In the rows, 100 means zero.
Each row has two labels, one from each of two sets.
94,93,110,99,119,97,118,92,96,97,83,102,110,108,81,98,97,104,109,130,114,97,118,76 => (45) + (13)
103,96,97,113,110,99,112,109,99,105,91,99,107,100,81,91,106,94,109,95,100,101,112,109 => (45) + (20)
103,105,100,118,98,100,100,91,89,104,88,96,104,96,90,96,104,101,107,100,105,111,103,101 => (45) + (20)
104,104,90,109,95,100,92,90,97,99,109,98,91,104,75,107,99,103,88,97,109,113,99,89 => (45) + (18)
101,112,103,103,108,106,96,94,119,107,104,99,96,112,103,110,103,97,105,95,105,103,83,91 => (41) + (13)
93,95,99,124,109,97,126,100,101,100,87,94,99,101,84,98,105,106,103,109,108,95,118,83 => (45) + (20)
100,102,105,86,106,100,84,100,96,98,82,100,105,102,103,103,97,100,109,93,103,99,96,118 => (45) + (13)
101,93,93,114,110,100,123,99,97,89,100,98,96,95,91,97,104,101,97,126,113,111,109,77 => (45) + (20)
102,103,90,131,108,99,116,104,93,101,89,98,95,96,114,97,104,105,101,103,101,104,121,89 => (45) + (20)
101,101,103,118,106,99,119,97,108,101,93,97,105,100,94,96,102,105,105,108,106,105,104,83 => (45) + (20)
106,103,90,101,107,100,89,104,97,90,99,98,96,100,88,107,101,101,97,110,113,112,93,90 => (37) + (10)
106,103,87,93,84,101,75,96,87,102,112,100,96,92,78,106,100,101,101,93,99,113,82,100 => (45) + (10)
105,110,91,130,82,99,95,93,93,122,96,100,105,96,104,102,103,98,106,98,102,107,99,126 => (45) + (13)
101,99,92,104,98,98,99,103,100,104,103,99,102,102,95,99,103,99,102,82,98,102,106,112 => (45) + (10)
99,107,95,117,103,103,102,97,101,102,105,104,95,106,114,105,108,101,102,101,103,104,110,80 => (45) + (20)
97,95,96,110,100,100,107,110,96,93,83,97,100,93,94,100,100,103,100,109,110,107,102,112 => (37) + (13)
102,106,94,103,104,96,101,98,104,108,89,100,106,114,99,97,101,98,109,79,106,108,122,93 => (45) + (20)
95,99,106,120,121,105,104,113,91,99,70,96,108,101,118,104,106,102,110,111,103,93,119,142 => (45) + (11)
102,100,96,116,95,104,99,94,105,111,97,96,110,97,92,108,106,96,106,94,104,107,70,142 => (45) + (13)
99,100,104,117,104,94,116,102,106,104,79,97,106,91,107,98,106,101,101,109,104,103,108,84 => (45) + (20)
101,105,98,95,93,101,93,93,114,102,104,101,94,103,120,109,102,98,92,104,102,102,78,93 => (41) + (18)
102,96,88,120,108,102,120,100,100,102,92,98,106,105,78,97,106,101,106,107,101,110,111,118 => (45) + (20)
104,103,92,104,103,99,102,100,109,110,104,101,94,115,97,109,105,97,97,94,97,103,98,122 => (45) + (18)
100,108,98,109,81,105,77,94,97,106,98,96,97,95,105,113,99,97,98,102,102,107,77,141 => (45) + (13)
103,107,105,128,83,103,81,97,90,112,88,95,98,75,106,104,101,98,108,106,106,113,79,127 => (45) + (13)
100,105,102,134,103,100,99,108,92,111,77,97,102,93,102,100,105,96,112,94,100,105,97,145 => (45) + (13)
99,110,104,121,102,96,110,99,105,108,91,100,99,108,117,101,100,102,102,98,103,98,108,78 => (39) + (20)
96,104,105,95,95,100,87,102,112,100,95,97,95,88,124,107,103,101,93,107,101,102,87,103 => (41) + (10)
105,105,89,99,92,97,95,96,103,106,108,98,104,108,86,103,104,99,102,93,99,106,93,94 => (45) + (10)
99,105,93,124,104,95,113,98,103,114,96,99,109,110,101,103,107,100,105,97,93,104,112,120 => (45) + (20)
103,102,102,92,100,91,106,98,115,107,96,97,114,123,98,101,97,99,106,88,98,109,97,86 => (45) + (11)
93,100,100,111,96,98,107,104,102,104,90,93,100,106,94,100,102,103,101,104,103,106,89,106 => (37) + (13)
105,100,89,97,90,101,95,100,99,92,115,101,96,96,91,104,105,100,97,117,103,106,92,96 => (37) + (18)
99,102,107,125,111,98,133,99,102,108,83,102,113,108,96,88,103,104,107,113,102,103,114,78 => (45) + (11)
101,104,99,119,99,102,106,97,99,106,99,101,101,103,97,98,105,102,102,100,104,103,104,101 => (45) + (20)
97,101,97,83,109,89,114,113,107,94,99,110,112,115,112,96,104,100,94,119,98,97,124,94 => (37) + (11)
102,105,113,100,98,98,95,104,113,100,80,98,104,99,124,105,101,102,99,109,106,102,90,93 => (41) + (13)
94,97,79,119,106,104,109,101,90,96,84,96,101,98,85,104,101,104,108,122,110,104,106,126 => (45) + (13)
104,101,95,91,89,100,78,99,98,96,107,102,96,92,94,108,99,102,94,106,105,110,77,109 => (45) + (10)
96,108,100,100,84,97,90,98,105,95,100,100,98,105,116,112,100,100,93,110,104,106,88,98 => (37) + (10)
95,103,89,126,100,103,106,100,87,100,102,98,104,93,101,96,109,99,101,114,98,104,111,98 => (45) + (20)
102,104,92,116,95,101,88,98,94,113,90,99,106,101,93,105,101,96,109,97,111,110,94,136 => (45) + (13)
107,105,105,104,98,93,97,99,108,113,91,99,110,106,97,98,102,99,107,84,97,108,95,103 => (45) + (20)
105,84,119,127,122,88,164,63,91,103,87,105,106,118,36,89,94,125,119,151,127,90,143,44 => (45) + (20)
104,98,98,126,101,95,115,93,91,113,98,108,107,108,75,97,103,102,108,106,105,106,111,93 => (45) + (20)
102,112,96,122,114,99,116,99,105,115,91,100,110,121,107,98,111,102,107,93,96,98,119,97 => (45) + (11)
105,105,99,104,89,94,86,98,99,110,102,102,106,105,96,104,105,100,99,94,100,106,89,102 => (45) + (10)
102,104,93,96,87,101,84,100,95,107,106,99,107,99,102,106,96,102,100,89,96,105,93,126 => (45) + (10)
98,101,89,100,98,91,99,109,83,104,92,98,110,111,97,102,104,106,103,99,98,98,141,105 => (45) + (11)
101,97,95,108,112,102,116,95,100,94,95,99,98,98,88,93,104,102,102,114,107,106,96,82 => (45) + (20)
102,113,103,111,109,95,104,107,114,116,76,90,111,124,101,103,99,101,111,78,105,110,102,105 => (39) + (20)
96,108,88,136,100,103,101,102,86,103,90,97,96,96,103,99,102,101,108,87,105,107,112,97 => (45) + (20)
104,97,106,112,103,98,113,99,97,100,82,99,103,100,92,95,96,103,110,109,111,105,103,87 => (41) + (20)

Each row has two labels, one from each of two sets.
106,86,110,79,134,99,90,107,97,96,98,113,93,101,84,113,114,112,113,77,112,103,98,96 => Nolit + [91]
91,109,93,98,106,108,110,103,97,97,103,81,100,99,125,87,114,104,97,115,94,97,90,103 => Vopub + [80]
103,94,116,87,142,94,107,99,87,104,98,101,87,90,112,100,108,115,84,89,116,110,89,113 => daz + [91]
112,91,108,91,116,99,100,99,93,97,104,91,97,116,103,123,93,101,102,105,104,102,95,118 => Vopub + [91]
108,83,98,75,95,96,105,102,89,100,103,90,108,101,98,101,110,96,115,110,94,107,84,105 => Vopub + [80]
71,86,88,74,100,89,106,103,100,96,101,101,103,85,107,102,111,91,115,91,121,108,80,88 => daz + [80]
102,105,119,111,112,96,104,104,96,108,94,103,92,102,106,113,103,96,108,104,110,104,86,108 => Nolos + [91]
108,86,78,96,90,109,104,112,100,95,120,88,116,106,104,98,102,86,102,121,86,110,91,97 => Vopub + [80]
78,89,111,71,102,96,105,98,86,92,108,100,101,94,112,107,111,99,94,110,99,109,69,97 => Vopub + [80]
90,85,100,67,98,98,97,105,96,101,109,103,97,94,116,100,112,100,93,107,103,108,65,97 => Nolos + [80]
107,74,102,72,84,104,97,103,85,94,104,111,102,91,91,89,102,100,105,99,102,103,89,81 => Nolit + [80]
117,90,124,119,138,106,107,103,112,98,94,94,95,87,111,116,98,108,85,86,98,95,113,102 => Nolit + [91]
105,97,111,86,120,96,95,97,89,106,85,106,87,103,127,130,115,101,77,89,114,98,85,82 => daz + [83]
99,88,101,76,96,100,98,96,92,105,99,91,107,101,116,110,123,92,115,124,105,109,59,100 => Vopub + [90]
100,96,110,106,88,103,105,102,108,108,103,101,102,90,113,99,116,91,106,110,104,108,81,102 => Nolos + [90]
99,104,117,100,120,95,96,106,98,105,88,111,88,92,92,98,112,110,93,90,115,106,89,115 => Nolos + [91]
103,80,96,79,98,104,101,99,92,96,102,94,105,102,109,107,103,98,101,101,98,105,85,101 => Vopub + [80]
95,107,100,96,111,95,99,105,91,98,90,84,89,85,119,87,107,105,92,94,111,92,104,102 => daz + [91]
103,87,91,93,80,115,94,111,110,93,98,106,103,95,101,98,97,93,100,88,91,100,102,83 => daz + [80]
124,62,120,78,114,108,93,100,98,97,99,124,93,108,76,141,102,97,114,95,100,107,82,89 => Nolit + [83]
99,68,97,53,87,108,96,105,101,102,98,113,102,100,84,119,108,83,115,108,98,109,64,106 => daz + [80]
104,98,90,85,107,96,100,101,96,94,105,81,106,102,129,83,106,109,92,111,88,103,92,103 => Vopub + [80]
105,86,102,67,100,103,95,103,99,108,95,114,114,103,87,114,107,115,109,114,98,100,80,102 => Vopub + [80]
89,77,104,60,88,92,96,99,90,101,109,103,98,103,98,112,110,101,105,110,107,112,69,98 => Nolit + [80]
95,87,99,83,80,104,104,94,95,99,96,106,104,103,101,105,112,95,98,111,102,106,78,94 => Nolos + [80]
104,83,111,86,115,93,86,102,101,104,95,110,79,98,103,124,103,102,97,95,122,109,70,102 => Nolit + [91]
88,76,101,72,88,105,99,128,94,115,90,120,93,90,101,96,113,94,92,89,121,112,62,93 => daz + [80]

Each row has two labels, one from each of two sets.
103,95,105,104,99,102,91,99,98,105,113,99,106,98,102,109,104,104,103,104,103,110,107,104 => <66> + fef
108,111,107,94,97,94,102,102,99,105,111,105,100,101,111,84,108,93,104,100,105,106,96,98 => <73> + Vudo
101,101,112,95,90,86,110,103,103,105,99,118,102,106,111,81,109,69,103,89,96,105,93,98 => <68> + fef
102,112,99,95,102,96,103,100,101,99,102,100,98,101,104,82,102,94,99,102,103,96,100,97 => <73> + Vudo
101,105,92,98,97,96,106,98,106,107,92,102,102,108,86,88,105,82,103,84,106,95,100,95 => <68> + Rifir
103,95,104,97,87,96,97,104,98,112,113,101,103,102,100,97,103,99,103,96,110,104,93,101 => <66> + Vudo
100,88,100,97,98,98,102,102,98,105,104,105,101,105,103,105,98,111,93,100,108,100,91,94 => <66> + Vudo
104,108,96,95,99,100,100,106,100,99,97,94,93,102,92,86,100,105,103,94,106,97,93,97 => <66> + Vudo
99,96,104,90,93,92,106,110,101,106,101,106,97,100,101,79,100,84,100,91,108,94,85,100 => <68> + Vudo
104,107,96,92,100,99,98,106,101,96,99,94,95,98,93,81,104,93,106,98,106,97,92,99 => <68> + Vudo
97,99,102,102,93,93,101,101,103,110,98,107,104,109,97,102,103,86,100,92,97,101,100,100 => <68> + fef
101,99,104,96,98,96,106,106,99,103,102,105,94,98,105,88,100,96,99,99,102,98,89,101 => <68> + Vudo
108,108,106,92,96,87,103,105,99,117,120,109,100,104,118,96,100,107,99,105,113,101,93,100 => <66> + Vudo
103,93,100,101,94,101,91,99,96,105,108,96,105,103,90,111,104,111,104,93,109,110,104,102 => <66> + fef
100,98,102,93,93,97,108,101,102,98,92,106,99,105,98,80,107,87,98,89,102,98,92,96 => <68> + Vudo
111,114,100,94,102,98,94,107,100,104,104,90,97,103,92,98,100,107,105,101,107,102,99,102 => <73> + Vudo
112,113,111,96,93,83,110,100,105,113,108,121,102,99,120,81,107,71,105,95,102,103,94,97 => <68> + fef
99,98,103,91,95,98,100,112,99,100,106,97,99,98,101,82,104,90,101,99,102,97,95,103 => <68> + Vudo
104,101,99,99,97,104,89,109,98,104,108,90,101,96,84,109,99,117,108,94,112,107,96,107 => <66> + Vudo
103,112,106,94,95,97,98,106,99,101,102,98,96,106,99,102,97,115,103,101,105,106,95,101 => <66> + Vudo
101,104,106,93,99,104,95,106,98,87,105,91,95,94,104,86,100,107,98,110,95,103,97,102 => <66> + Vudo
98,110,103,101,96,89,102,103,105,112,102,109,101,109,102,104,100,88,106,84,102,102,99,100 => <68> + fef
102,107,99,105,99,95,92,98,103,118,107,98,108,106,93,122,100,109,104,97,110,105,105,101 => <66> + fef
106,99,94,107,101,99,103,93,101,114,119,97,108,98,99,121,103,106,107,99,112,105,107,100 => <66> + fef
105,111,103,93,99,93,107,102,102,104,101,110,96,103,108,85,101,97,100,97,101,98,89,97 => <68> + Vudo
99,109,99,95,99,99,100,107,100,101,94,96,96,104,91,94,99,100,102,96,101,98,96,101 => <68> + Vudo
103,102,112,105,93,93,111,99,108,104,90,126,106,103,106,91,109,75,107,84,95,109,91,96 => <68> + fef
